(in the rows, 128 means zero)
Each row is followed by its class; each block has classes of its own.
[116 114  81 162 135 145 105 121 122 141 156  30  99 145 151  53 152 123
 117 125 163 146  82 123 136 122  77 112 153  88 151 135 114 124 168 136
 174 124] | k_326
[111 115 121 113 109  78 100  83 159 139  64 123 114 124 136 120 113 130
 106 149 142 177 128 128 152  82 107 148 109 138 134 132 142 113 121 126
 190 127] | k_559
[128 104 124 160 112 106 130  65 110 106  89 192 131 136 125 148  98 142
 120 114 128 144 153 161 142 119 141 137 101 167 116 126 133  85 110 144
 128 129] | k_697
[145 130 170 164 112 100 147  78 100 106 139 189 142 135 128 155  97 128
 140 100 120 124 146 143 146 140 128 130  87 163 122 133 112 114  94 116
 115 121] | k_130
[125 117 113 130 126 126 111 121 153 147 134  82 110 134 135 104 116 126
 104 147 140 151 122 123 134 111  95 147 143 110 134 122 126 113 143 135
 173 136] | k_326
[103  99 101 109 105  70  95  56 122 127  79 139 100  91 138  93  88 149
 129 151 147 177 130 121 197 123 128 142 107 147 102 130 128  63 101  87
 184 127] | k_834
[140 117 152 113  99 113 121  99 165 150 113 124 115 148 142 120  70 134
  88 151 134 169 168 130 131  94  74 154 113 129 128  96 112 123 132 109
 168 124] | k_326
[108 145 144 154 151 132 143 170 129 124 106 188 167 121 117 177 158 127
 115 102 100  83 151 153  95 113 178 115 125 143 142 136 180 141 128 200
  84 123] | k_697
[176 111 136 161 108 107 139  38  91  91 129 190 124 142 139 131  80 132
 161 120 134 141 149 150 155 172 133 157  89 160 116 134  92  67 115 118
 133 146] | k_728
[ 94 125  98 178 143  92  97 122 116 125 109 106 137 113 120 107 187 119
 147 111 139 121  86 126 146 130 147 110 118 123 152 169 153 105 122 169
 160 129] | k_130
[103  98  86 156 134 109 106  70  97 115 124  81  98 129 155  72 153 131
 135 113 168 158  73 130 164 115 113 105 133 128 145 156 110 118 129 115
 163 114] | k_559
[139 129 177  94 139 126 155 125 119 137 138 184 130 137 139 136  95 143
 113 147 121 131 172 133 143 127 146 121 122 144 118  98 110 150  95  71
 104 107] | k_671
[108 149 112 185 137  90 120 105 120 127  57 166 147 133 128 137 174 126
 119 113 129 124 143 154 144 110 155 126 125 124 148 155 165  96 128 183
 138 135] | k_671
[149 121 189 128 131 131 158 113  95 117 183 165 139 135 136 138  91 138
 137 116 123 123 143 132 137 141 134 105 100 160 116 109  94 155  91  69
  97 100] | k_130
[100 116 146 147 134  91 111 122 105 127 139 149 137 105 127 129 137 134
 138 115 135 121 113 122 151 126 148 101 107 150 142 151 135 122  93 105
 134 107] | k_130
[ 92 123 160 161 144  88 139 124 126 112  88 233 165  97 116 185 140 146
 124 107 124  95 146 142 122 120 208 100 122 160 132 151 140 122  82 172
  93 106] | k_148
[102 110 113  91 136 115 100 145 149 150 118  76 114 113 139  99 140 125
 117 151 142 157  95 107 145  98 117 122 131 120 142 131 143 143 131  98
 169 114] | k_559
[153 155 104 116 143 186 138 181 159 134 146  47 129 163 136 106 143 114
 113 139 118 130 125 137  87 111  94 145 157  96 127  87 152 153 184 176
 129 146] | k_697
[ 95 147 120 202 128  92 117 116 134 114  39 193 156 130 131 159 177 131
 107  84 130 111 155 177  95  64 158 107 121 141 162 169 191 120 147 231
 126 123] | k_697
[123 120 149 174 111  82 128  56  88 106 130 172 130 130 138 124 113 139
 140  98 141 133 127 141 162 134 125 117  90 164 133 147 111 108  95 114
 130 113] | k_130
[151 124 146 133 140 137 131 129 116 122 141 144 135 135 146 116 116 130
 143 125 137 120 142 136 120 140 140 115 125 136 142 121 115 133 131 117
 120 118] | k_728
[130 137 131 151 126 109 132  84 114 122 120 140 120 151 149 100 138 133
 121 124 143 143 144 144 145 114 118 126 127 124 135 130 109 119 124 119
 136 128] | k_671
[123 129 155  81 160 143 140 188 127 147 163 155 143 111 115 153 132 117
 130 154 103 104 141 113 139 152 172 125 136 129 122 114 145 139  99  85
 101 122] | k_671
[169 144 123 136 139 157 139 148 125 118 151  97 133 148 140 113 136 108
 151 123 122 115 126 134 110 157 122 139 128 113 140 118 126 125 163 144
 124 144] | k_728
[126  72 102  80 103 116  96  68 127 130 147  96  91 130 139  70  69 151
 123 161 158 185 118 114 173 123  81 144 120 150 107 101  91  90 120  49
 179 124] | k_697
[156 150 139 154 152 148 173 136 120 107 134 172 158 132 112 188 140  99
 141 111  91  98 122 149 107 155 169 155 123 133 119 136 160 135 123 186
  95 145] | k_559
[140 165  97 138 148 156 136 160 150 129 130  46 130 147 139 104 176  93
 130 119 125 122  89 128 106 116  96 140 149  87 144 128 163 160 179 188
 141 145] | k_559
[155  95 162 130 103 118 153  57 101  86 153 204 122 131 132 152  66 141
 143 130 131 141 145 137 152 166 146 142  95 173  91 115  73  90  88  90
 111 122] | k_148
[129 132 131  76 143 151 126 180 172 149 149 105 137 126 121 138 114 131
 105 163 113 130 142 120 103 107 125 147 154 124 120  91 153 145 138 134
 133 134] | k_697
[172 110 121  83 140 169 130 128 118 126 210  72 105 137 145  73  94 126
 161 157 143 141 107 107 137 176 104 141 141 118 118 101  78 124 139  63
 145 138] | k_728
[142 124 113 140 115 142 140  85  91 100 158  84  95 142 156  69 123 118
 148 109 147 146 114 141 157 144 100 111 117 122 116 125 105 122 150  95
 126 121] | k_834
[124 139 135 151 121 118 126 105 115 127 113 122 113 157 159  93 147 127
 118 119 149 145 142 146 142  99 107 114 118 117 144 131 120 131 139 123
 138 122] | k_671
[131 151  91 134 143 150 105 169 144 143 169   4 123 139 139  69 170 105
 142 133 140 135  72 105 129 128  80 130 148  82 142 125 140 139 167 143
 169 139] | k_130
[157 138 164  77 140 155 153 163 166 144 138 110 136 142 127 148 105 111
 110 159 107 140 143 125 106 111 121 146 131 125 119  88 139 177 132 113
 127 123] | k_559
[101 115  71 139 139 109  95 108 129 129 109  65 110 114 129  93 166 115
 135 128 144 147  68 115 155 123 116 133 131 116 141 155 143 104 145 139
 183 137] | k_559
[158 142 170 110 111 100 132 113 172 138  67 190 151 136 126 167  80 131
 112 151 112 146 200 147 104 102 136 168 104 149 129 103 139 114 119 151
 145 147] | k_728
[115 126 142 130 115  86 119  78 151 129  77 150 123 133 142 132 117 135
 103 131 140 162 143 143 131  77 121 136 118 145 139 134 131 140 115 135
 161 118] | k_559
[119 133 133 147 117  78  93  94 150 134  58 145 131 133 147 105 127 138
 116 127 151 146 162 141 124  87 121 122 115 137 162 137 134 117 136 150
 170 123] | k_728
[139 120  95 193  99 114 116  48 120 117 115  83  98 166 155  76 123 125
 114 107 158 164 120 149 146 114  58 140 115 111 141 137 100  93 166 152
 178 138] | k_326
[138 159 157 119 161 172 160 215 157 132 144 131 167 131 120 167 148 121
 121 134 104  89 135 124  81 134 166 117 149 109 125 101 149 173 145 178
  85 117] | k_148
[133 111 122 184 135 144 142  94  84 111 168 125 115 147 150 104 125 130
 127  92 147 122 117 146 139 143 114 104 124 128 138 138 102 124 135 130
 117 114] | k_326
[164 193 151 115 152 176 177 190 157 128 148 105 146 144 126 149 135 100
 120 129  91  96 160 145  84 133 136 142 156  96 116  94 165 177 164 177
  86 143] | k_834
[107 108 103 160 150 132 136 107  85 102 156 153 128 119 129 119 145 139
 143  95 132 103 103 142 138 152 159 107 138 150 131 148 122 109 114 136
 103 121] | k_697
[192 156 150 106 137 178 157 158 138 126 176  98 139 160 141 114 101 111
 144 137 115 117 147 126  98 159 101 152 129 112 125  87 110 148 161 125
 115 143] | k_728
[125 161 131 135 129 133 138 145 143 126  98 102 130 135 139 120 147 112
 118 118 119 126 149 149 116 104 128 120 129 115 130 120 164 147 154 163
 120 128] | k_834
[131  71 107 122 111 128 112  63  96 100 163  97  88 133 151  67  93 144
 142 137 178 172  89 117 174 150 106 110 126 142 109 118  59  95 123  56
 161 107] | k_148
[130  98 149 107 142 120 148  92  78 121 176 209 122 107 120 151  84 139
 148 136 119 116 134 122 185 184 171 130 114 163 103 127  98  94  60  48
  98 124] | k_671
[159 164 114 135 140 151 145 133 140 127 141  90 124 163 136 110 152 107
 128 140 123 133 134 138 124 131 107 154 147  92 127 113 133 127 157 155
 133 156] | k_671
[122 116 102  74 156 169 120 183 144 145 193  58 116 120 129  94 129 132
 123 158 129 127  95 104 123 133 119 130 169 113 121 101 131 143 144 102
 137 130] | k_697
[143 107 156  77 147 149 124 164 122 136 190 117 123 117 143 105  98 130
 145 150 135 121 130 106 130 154 139 113 133 138 134 108  99 142 119  55
 124 110] | k_728
[139 141 146  85 132 125 139 133 159 136 121 139 126 114 116 145  95 117
 116 159 105 136 161 130 132 130 143 149 134 130 103 100 150 132 119 114
 129 136] | k_834
[136 165 142 137 164 151 157 179 129 138 131 151 154 135 117 159 159 112
 125 130 102  92 142 138 116 140 165 131 143 110 131 122 165 145 128 164
  96 136] | k_671
[126 134 132 137 129 105 123 104 132 137  90 147 128 141 133 126 133 132
 112 145 133 147 153 140 148 108 134 133 124 125 130 125 137 110 121 125
 145 131] | k_671
[155  96 110  72 135 162 133 111 120 124 211  58  94 129 137  94  95 116
 147 163 139 161  77 101 157 160  98 152 141 124 103 105  88 127 127  52
 156 133] | k_559
[134 117 105 126 127 152 116 132 139 120 147  53 112 144 149  81 134 130
 127 143 158 154  97 120 127 124 102 118 147 106 123 107 103 129 157 123
 154 122] | k_148
[131 137 130 118 143 134 143 139 127 126 125 125 132 114 122 133 122 120
 128 135 112 121 137 135 138 143 155 124 136 127 110 114 150 129 125 123
 116 125] | k_834
[120 126  94 123 138 146 113 146 141 132 131  86 127 131 126 102 143 124
 127 131 126 128 110 127 124 125 115 136 141 120 128 122 150 117 148 151
 146 139] | k_697
[135 113 142  87 152 156 137 144 105 140 188 111 114 132 144  96 116 133
 133 154 138 132 123 112 158 148 128 111 139 122 118 103 101 143 114  52
 119 110] | k_671
[115 139 137 114 154 117 133 146 131 142 127 162 140 118 120 141 146 127
 125 145 117 113 142 124 142 132 165 129 139 124 131 131 146 129 107 125
 119 130] | k_671
[151  93 112  94 135 162 124 141 135 148 189  78 109 127 118 116  81 120
 122 170 127 149 108 105 150 165 104 159 138 116 107  98 112 102 131  83
 160 138] | k_326
[135  91 139 146 106 103 125  79 120 127 114 179 121 127 120 149  78 125
 114 133 128 150 150 141 156 136 125 148  95 150 121 130 123  81 105 113
 149 129] | k_326
[153 159 141 123 160 195 167 201 140 128 173 111 153 151 126 149 140 116
 120 124 101  91 140 142  75 128 136 127 154 115 126  94 157 174 160 173
  78 130] | k_697
[138 130 129 133 143 139 150 116 114 113 159 128 130 130 136 131 133 117
 139 116 125 124 104 130 130 138 133 134 131 129 126 136 123 141 124 127
 121 127] | k_559
[141 126 130 118 125 112 133  91 127 131 121 166 125 134 125 134 109 127
 128 154 125 147 149 130 159 134 132 160 118 132 110 120 124  92 110 115
 143 148] | k_671
[112 149 149 147 167 124 138 183 123 133 158 149 168 102 107 169 167 119
 141 115 104  79 111 120 117 145 181 114 133 130 139 146 164 145 107 161
 103 120] | k_130
[135 142 112 170 161 154 128 146  98 116 157  85 133 141 154  80 173 126
 153 100 149  99 104 137 110 145 136  91 150 109 162 143 121 148 161 152
 117 121] | k_728
[123 121 138 130 130 123 125 133 143 146 130 134 131 124 123 134 106 126
 106 135 122 129 140 125 131 127 119 141 128 125 132 122 136 120 123 135
 146 127] | k_326

Next block, with new classes.
[112  94 152 200 140 114 105  97 140 128 150 143 112  67 191 128 113 107
 102  99  82 116 153 133 189 160 135 140 138 131 157  73 151 180 112 137
 184  98] | k_779
[154 132  97  70 198  86  87 191 134 125 110 169 121 142 152 118 137 150
 135 121 103 123 174 171 183 111 144 111 144 100 114 171 122  42 164 121
 107 200] | k_136
[ 99 157 126  86 152 143 126 144 204 150 122  89 132 149  98 127 141  66
 109 152 178 164  58 138 132 123 144  96 108 117 127 161 143 119 156 117
 112 140] | k_387
[190 128 178 109 176  96  82 179 110 158 118 124  91  94 129 122 146 131
 168  85 154 136 182 166 164 140 135  95 157 111 165 161 155 158 134 105
 133 141] | k_779
[137 140 148  79 177 134  89 164  98 151 130 114  81 122 135 164 136  87
 144  72 188 111 104 159 217 143 119  95 118  91 141 158 133  72 188 109
 118 103] | k_387
[141 125  97 106 195 120 127 166 143 146 146 195 153 123 186 135 131 201
 151 169  64 122 152 124 100  72 124 147 163 134 129  74 139 110 132 131
 158 142] | k_626
[148 130 154 123 155 133 102 149 113 108 103 127 151 123 141 156 132 124
 113 203 106 173 157  73 132  87 150 102 111 171  84 154 161  98 126  55
 132 175] | k_779
[163 108 154 113 103 116  60 153  95 155 140 114 110 121 143 144 108 125
 117  99 160 144 136 140 147  97 159 108 138 121 159 198  74  78 136 118
  87  89] | k_856
[156 125  65  66 135  96  69 107 144 158 137 154 113 130 143 157 175 132
  97 116 108 135 131 172 214 105 118 133 114  92 145 116  96 128 183 142
  79 124] | k_136
[170 158 119 155 113 153 155 160 109 158 171 147 141 147  97 174 103 100
 137  88 116 139 184  91 101 127 140 152 128 141 180  80 113 153 109 177
 138  68] | k_856
[161 142 170 183 157 124  96 149 100 143 121 176 156  90 169  97 151 162
 138 168 144 119 136 144  93 159 142 114 154 135 114 162 149 108 149 116
 210 127] | k_455
[144 103  85  92 147 121  71 148 141 144 117 129 144 135 115 140 132  85
  88  97 155 146 119 166 134 126 137 118 112 143 134 124 183 151  99 148
  88 119] | k_288
[156  73 143 104 134 143 154 197 112 117  98 107 122 130 137 116 150 109
 134 115 120 135 168 147  54 105 136 139 112 102 129 107 155 158 126 146
 130  95] | k_856
[168 147 187 210 135 145 100 122 144 144 130 105 166 156 125 104  79 117
 172 183 134 147 184  67  65 129 182 129 134 118 126  93 119 107  79 145
 127 122] | k_455
[153 116 118 139 138 112 119 193 118 107 139 213 173 117 126 150 100 109
  61 116  52 124 166 159 186 114 169 144 147 110 153  93 136  99 119 159
 175 183] | k_856
[152 114 164 163 116 132 126 108 119 136 131 177 158 152 121 159 145 118
  86 157 159 119 134 129 193  91 143 153 147 115 124  81 155  93 184 124
 162 120] | k_720
[192 173 120 142 155 129  79 156  92 116 115 121 105 144 118 139 123 117
 169 165 139 126 160  90 116 119 114 124 111 100 117 144 106  78 148  92
 114 182] | k_387
[182 124 145 136 157 136  91 136 167 131 110 125 144 148 135 124 116 147
 141 195 199 148 111 110  85  60 148 134 143 129  82  93 139  72 118 105
 106 170] | k_122
[ 87  85 119 152 130 100 146 113 175 143 143 111 118 108 116 136 129 126
 120  50 102  89 115 139 129 172 145 125 136 101 183 101 153 208  85 143
 114  80] | k_720
[ 82 155 140 156 162 116 119 162 155 140 142 124 165 123 181 133 113 118
 100 137  81  90 162 148 225 108 176 115 167 119 107 103 159  54 140 120
 185 137] | k_387
[182 120 120 128 127 127  53 187  65 146 109 142  93 135 117 123 145 122
 150 125 129 129 134 138 124 130 131 111 119 101 126 110 140 147 154 117
  76 121] | k_811
[140 167 127  95 116 114 144 157 151 124 133 133 110 147 109  99 132 162
 123 160 139 142 157 195 168 122 145 161 155 114 109 112 104 105 134 128
 161 176] | k_122
[177 149 117 166 134 113  95 112 139 146 128 179 112 150  68 109 125  78
 102 114  91 142 122 105 179 153 150 136 111   4 184 119 124 123 139 132
 123 154] | k_811
[ 94 107  77 158 181 111  64 126 190 127 136 175 160  79 213 138 136  96
  84 167  88 141 119 109 154 110 164 132  96 156 107 180 112  76 167 116
 154 140] | k_136
[116 131 181  99  82  72  93 200  61  99 138 160 137  77 131 141 122 147
  73 101  86  67 158 194 205 113 191 123 159 101 172 149 139 120  82 124
 162  75] | k_122
[160 168 121 167 160 152 101 167 142 155 148 109 143  99 114 131  86 127
 185 169  53 165 182  84  72 200 165 124  94 161 114 101  79 187  90 145
 133 109] | k_455
[186 154 130 125 132 129 128 120 165 104 136 164 141 118 154 151 123 156
 127 173 204 132 119 136 111  67 126 135 125 111 131 159  99 126 113 128
 118 148] | k_455
[ 99 109 152 109 131 147 132  81 164 141 155 114 161 138  99 144  72 125
  69 119  82 125 118  99 157  99 186 107 124 137 170 108 118  78 103 137
 145 117] | k_626
[155  87 159 118 141 109 140 179 188 145 113 101 162 127 159 121 138 154
 192 158 111 117 175 127  78  60 146 123 148  61 152 118 107 121 132 135
  95 123] | k_720
[136 156 134 123 156 109 133 132 135  97 134 178 176 134 129 153 115 168
  83 142 209 105 118 108  97  92 129 127 170 180 103 112 192  81  54  98
 133 176] | k_288
[110 106 100  70 199 110 130 102 183 161 116 109 140 121 160 132 173 150
 164 121 176 113 154 166 169  58 147 152 164  64 116 131 164 128 144 121
 112 129] | k_753
[180 160 181 186 166 136 126 126 194 136 116 129 123 107 190 123 127 128
 168 154 165 144 148 154 152 113 140 114 146 130  99 121 124 144 123 134
 143 176] | k_455
[113 114 167 123 160 130 167 201 140 110 123  76  69 129 126 114  93 119
 184 144  84 118 203 131 107 152 165 160 116  86 120  90  97 163 111 127
 127  65] | k_720
[115 100 126 123 152 119 134 128 118 113 134 195 162  99 116  99 138 136
 112  98 150  71 100 163 101 136 118 142 138  84 177 124 161 115 156 165
 202 128] | k_626
[202 108 126  87 157 148 115 146 129 139 110  96  62 145 148 150 144 130
 135 159 130 171 163 128  84  49 132 139 121 117 136 111 149 155 106 107
 115 107] | k_122
[147 166 141 193 130 162 121  82 135 119 160 111 122 104 113 140  78  99
  57 172 168 126 139 116 130 114 176 102 133 180 128 125 126  88 123 129
 161 100] | k_753
[ 78 107 168 165 132 142 140 187 145 118 153 134 193 123 136 151  88 102
 144 135 130 106 138 101  96 125 184  93 128 149 176 175  93  15 151 124
 172 133] | k_720
[105 138 203 166 113 113 120 162 158  96 165 195 174  99 173 150  78 126
 121 171  87 137 133  46 113 130 173 141 105 182 143  84  59  85  98 148
 111 113] | k_136
[202 132 141 203 160 150 100 116 143 141 107 154 154 143 176 137 169  99
 118 176 181 157 169 138 149 101 135 128 111 116  86  85 189 105 168 121
 153 155] | k_455
[141 117 194 197 146 120 138 112 172 136 144 205  80 106 178  76  81 162
  85  92 193 124  47 124 152 144 132 121 169 150 119 130 157 113 109 138
 132 115] | k_811
[136 145 110 160 129 118 111  81 122 129 118 148 158 122 156 150 141 145
 118 112  46  93 127 153 189 132 127 101 155  97 138 111 148 149 103 143
 154 165] | k_455
[197 126 147  98 160 119 125  98 149 166  99 112  97 113 185 108 154 152
 182 104 137 160 143 113 116  95  79 131 123  92 123 213 109 122 129 126
 107  94] | k_288
[118 132 123 217 122 133  44  90 168 129 145 129 129 106 157 122 104  69
  88 222 129 155 107 127  96 127 174 152 128 126 135  78 133 209  84 140
 141  99] | k_455
[208 119 150 106 156 107  88 119 171 156  88  71 113 107 126 109 163 155
 178 139 157 125 142 148 108  82 134 115 140  50 118 137 119 132 125 101
 102 156] | k_122
[127 112 130 153 136 143 156 113 200 173 179 145 158 167  73  67  83 133
  48 110 121 127 101 160  59 148 183 102 153 114 225  59 148  90 116 196
 185  82] | k_626
[163 154  86 134 128 111  98 135 105 126 151 167 144 133 115 109 100 172
 145 142 179 134 164 123 114 126 135 139 134 147 126 187  97  62 135 140
  91 155] | k_753
[158 121 112 170 155 128  93 169 122 147 116 122 103  93 119 113 169 102
 148  90 153 123 144 118 102 181 144 112  82  96 127 140 154 160 152  93
 122 115] | k_811
[171 119 197 109  91 104 153 195 159 149 140 118 125 128 150 108 147 165
 124 114 133 167 173 161 140 136 152 102 111 108 155  98 110  75 122 124
  93 110] | k_122
[165 128  73 105 106 126  96 102 104 155 113  90 146 149 123 149 158 130
  90 127  64 142 171 154 172  83 140  70 130 131 136 149 161 116 137 135
  69 138] | k_753
[138 133 112 125 110 139 173 167 142  84 136 125 132 137 135 135 104 130
  96 112 171 128 173 147 140 103 152 145 100 136 102 174  86  56 135 121
 137 147] | k_856
[166 145 173 221 157 116  85 122 171 111 130 154 109  89 193  92  49 130
 102 157 125 128 102  75  92  96 149 108 160 183 126 212 130 108  71 125
 150 158] | k_387
[155 137 146 108 124 114 118 159  92 110 140 170 135 119  86 131 106 148
 137 136 216 130 138 109  87 129 121 168 147 126 122 144 104 113 114 120
 119 159] | k_856
[184 143 170 115 145 131 123 149 112 149 114 115 116 129 119 117 141 117
 120 147  87 167 161 138 147 129 155  66 115  98 151 171 119  59 164 116
 114 128] | k_753
[125 130 151  80 208 108 106 172 150 110 120 179 133  94 151 151 133 147
 179 126 177 120 135 105 138 127 137 150 125 160  91 143 108 103 143 109
 115 183] | k_136
[176 157  80 198 140 117  89 129 187 168 127 123 156 134 178  87 159 139
 128 186 117 145 201 146 108  69 148 145 132 135  96 123 157 142 153 136
 138 117] | k_626
[ 90  94  94 121 102 109  79 143 132 149 153 127 167 115 128  92 115 144
  54 152  75 119 123 189 122 130 200 107 146 132 161 115 133 116 121 163
 122  66] | k_753
[114 133 160 161 152 128 120 170 137 148 149 118 155 123 169 128 109 124
 172 171 142 139 195  86  77  89 183 143 143 143 131 100 145 120  96 140
 100  53] | k_753
[139 148 132 119 134 132  86 156 115 148 131  88 108 121 146 121 104 109
 124 120 152 138 166 143 182 125 138 106 132 171 102 195 132  87 154 120
 127 138] | k_387
[155 138 156  82 127 139 125 182 107 140 108 118  71 162  75  96 137 131
 151 141  89 160 143 139 124 154 161 132 109  83 131 119  97 150 146 109
 113 134] | k_811
[188 123 186 143 134 108 170 193 133 111  99 184 165 122 141 118 155 139
 159  76 161 110 143 140 128 116 124 135 124  72 123 139 134  95 144 148
 126 141] | k_856
[120 151  95 136 158 129 115 141 129 125 147 168 136 177 109 153 123 148
  55 150  71 133 115  92 101 148 181 106 120 194 123  63 148  85 107 110
 127 115] | k_136
[186 160 123 187 139 132 127 211 138 167 160 134 141  99 151 110  94 147
 160 122 144 128 199  91  61 125 131  88 148 160 137 114 153 126 106 151
 102 105] | k_811
[137 148  91 154 119 108 109 201 120 118 144 173  86 126 181 114 143 139
 111 177 112 167 168 135 120 130 119 132 124 132 118 108 142 137 128  94
  96 161] | k_811
[175 126 209 204 144 124 124 207 154 117 122 180 175  86 155  96  96 133
 130 132 108  87 118 133  74 107 204 133 147 110 134 138  93 109 117 164
 195  68] | k_856
[107 178 106 155 122 119 146 151 144 112 151 120 134 135  99 115 105 117
  96 122 150 117 143 151 136 158 147 103 136 153 138 143 150 124 109 125
 151 119] | k_779
[154 139 138 137 171 127  70 126  91 156  98 107 134 128 106 115 168 136
 209 157 179 126 134 111 101 156 135 127 117  93  80 112 131 109 171 101
  80 111] | k_753
[181 116 121 114 174 126 100 129 193 182 110 106 127 156 130 140 159 148
 159  81 179 123  98 169 133  80 153 109 156 109 134  92 166 128 119 132
  99 136] | k_122
[149 124 116 127 154 160 126 167 130 146 122 107 141 171  83 175 111 104
 149 149  68 150 171 104 123 121 158 111 125 159 128  77 134 127 139 125
 120 165] | k_720
[127  98 162 188 112 123  94 148 131  83 147 188 145 120 126 141  63 103
 100 172 120 107  88  88 103 112 177 150 110 107 170 137  75  91 118 139
 131  90] | k_720
[143 125 133 133 121 147 115 141  90 115 122 171  97 132 162 117 100 143
  80 179  87 124  97 129 121  67 124 111 173 142 124 135 148 119 129 130
 152 139] | k_811
[152  85 154 152  95  95 102 161 141 139 153 211 142  72 188 111 112 171
  58  64 103 108  81 152 178 127 153  79 128 124 179 175 118  87 130 145
 113 100] | k_811
[191 119 211 130 139 108  54 115 190 178 126 141 136 103 106 121  74 121
 132  97 128 139  77 124 159  78 207 121 166 117 183 182  99 154  74 164
 118  99] | k_122
[113 103 188  82 134 102 174 218 107 119 147 148 166  96 113 128 117 153
 122  69  99 132 170 126 138 197 139  65 115 131 180 125 154  77 111 118
 132 135] | k_779
[177 172 133 125 160 154 146 147 156 136 114 145  72 145 140 108 131 144
 130 206 121 176 113 105  85  78 124 121 142 124 104 154 120 130 143  89
 141 166] | k_811
[137 138 147 159 165 140 164 141 158 107 124 140 115 148 181 144 144 107
 153 153  61 134 158  76  99  92 135 147 110  77 170 112 117  99 126 104
 183 160] | k_387
[ 96 134 180 171 137 173 155 136  93 154 156 156 113 158 118 102  94 132
 132 158 133 122  92  73  70 160 149 143 153 128 133  41 137  92 142 135
 184  50] | k_811
